Here is a tiny trained network, its code and every weight. The questions are about switching its units off for an input and a class, where a switched-off unit gives its printed mean instead of its output.

import numpy as np


def w(rows, s, z=0):
    codes = np.array(rows[::2]) - 128.0
    scale = np.full(codes.shape[1], s)
    scale[-1] = z or s
    return codes * scale


def f(y):
    return np.maximum(y, 0)


def log_softmax(a):
    a = a - a.max(-1, keepdims=True)
    return a - np.log(np.exp(a).sum(-1, keepdims=True))


def net(x, mask):
    res = np.array(x, float).reshape(1, 6) / 4 @ E
    y = f(res @ A[0][:, :-1].T + A[0][:, -1])
    res = res + np.where(mask, y, B[0][:, -1]) @ B[0][:, :-1]
    return log_softmax(res[-1] @ U[:, :-1].T + U[:, -1])


A, B = {}, {}
E = w([
[211,149,59,61,140,51],'x0',
[198,194,147,176,68,151],'x1',
[147,163,87,75,177,255],'x2',
[163,82,76,189,127,151],'x3',
[127,106,173,86,111,146],'x4',
[189,125,195,120,206,96],'x5',
],0.0098)
A[0] = w([
[174,53,114,149,113,143,87],'N1',
[154,126,85,101,119,124,86],'N2',
[141,161,110,122,164,167,156],'N3',
[115,142,102,124,141,126,79],'N4',
[55,47,183,74,184,98,143],'N5',
[111,132,101,125,134,126,83],'N6',
[124,130,132,166,117,98,85],'N7',
[117,170,84,109,177,179,111],'N8',
[148,127,79,73,144,135,88],'N9',
[71,109,127,145,90,125,204],'N10',
[139,116,110,156,103,77,131],'N11',
[128,166,92,116,131,122,109],'N12',
[148,162,151,115,62,148,97],'N13',
[120,50,1,173,82,155,201],'N14',
[226,104,150,78,181,134,201],'N15',
[158,119,100,78,97,131,180],'N16',
[137,132,137,89,102,150,49],'N17',
[132,153,87,96,172,170,98],'N18',
[128,173,84,109,116,109,198],'N19',
[147,173,157,87,69,130,98],'N20',
[138,137,140,151,77,98,252],'N21',
],0.017,0.0031)
B[0] = w([
[113,186,129,105,137,63,175],'N1',
[96,117,102,121,82,145,172],'N2',
[116,99,177,72,155,135,186],'N3',
[149,126,90,122,127,120,144],'N4',
[111,104,235,28,148,221,229],'N5',
[137,119,92,131,144,122,144],'N6',
[128,178,120,135,99,143,161],'N7',
[117,84,159,78,136,183,205],'N8',
[114,84,107,134,124,203,191],'N9',
[162,129,184,81,168,136,183],'N10',
[139,158,120,172,123,105,185],'N11',
[108,95,112,130,139,169,164],'N12',
[96,174,202,132,118,74,168],'N13',
[207,67,77,133,248,40,253],'N14',
[173,92,190,83,231,59,238],'N15',
[98,152,141,133,105,180,180],'N16',
[143,173,109,133,87,124,148],'N17',
[118,84,134,89,132,176,201],'N18',
[107,127,92,192,139,203,184],'N19',
[121,174,128,180,96,108,172],'N20',
[98,176,148,171,130,131,189],'N21',
],0.017,0.015)
U = w([
[141,42,68,95,57,86,3],'0',
[91,234,171,236,103,74,182],'1',
[137,60,17,193,111,134,31],'2',
[232,137,167,178,241,2,221],'3',
[135,2,157,10,152,196,230],'4',
],0.0078,0.0024)

Each question gives the input, the list of numbers given to net, and the class t.
The units are the neurons (one row each of A and B). Each row of codes is followed by its name. A weight is (code - 128) times the scale printed after its matrix; where a second scale follows, it is the last column's (A, B and U).
mask holds one flag per neuron, in row order. A switched-off neuron (its flag False) gives its mean, the last column of its row in B, instead of its output. The means were averaged over made-up inputs and are rounded, as every weight is.
A unit's drop is (log p(t) with every unit on - log p(t) with that unit switched off) / (log p(t) with every unit on - log p(t) with every unit switched off).
unit that matters most: the unit with the biggest drop
k most important neurons: the k neurons with the biggest drops, biggest first
drop when u is switched off: that unit's drop, to one decimal
input [7,2,-7,0,-3,-5], class 1: 2 most important neurons => [N15; N21]
input [8,-2,-1,-4,-6,-2], class 2: unit that matters most => N5
input [8,-5,-7,-4,-8,2], class 4: 2 most important neurons => [N5; N14]
input [-8,4,-2,7,-8,8], class 1: 2 most important neurons => [N14; N15]
input [8,7,2,-2,2,0], class 1: 3 most important neurons => [N20; N5; N14]
input [-6,5,-5,1,1,8], class 1: 2 most important neurons => [N14; N15]
input [-7,-3,-1,6,-1,-1], class 3: drop when N14 is switched off => 0.2
input [-2,6,-2,1,-5,3], class 1: drop when N14 is switched off => 0.2
input [-7,2,2,-1,5,-2], class 1: drop when N8 is switched off => 0.2
input [4,4,-2,-4,7,5], class 3: drop when N10 is switched off => 0.0
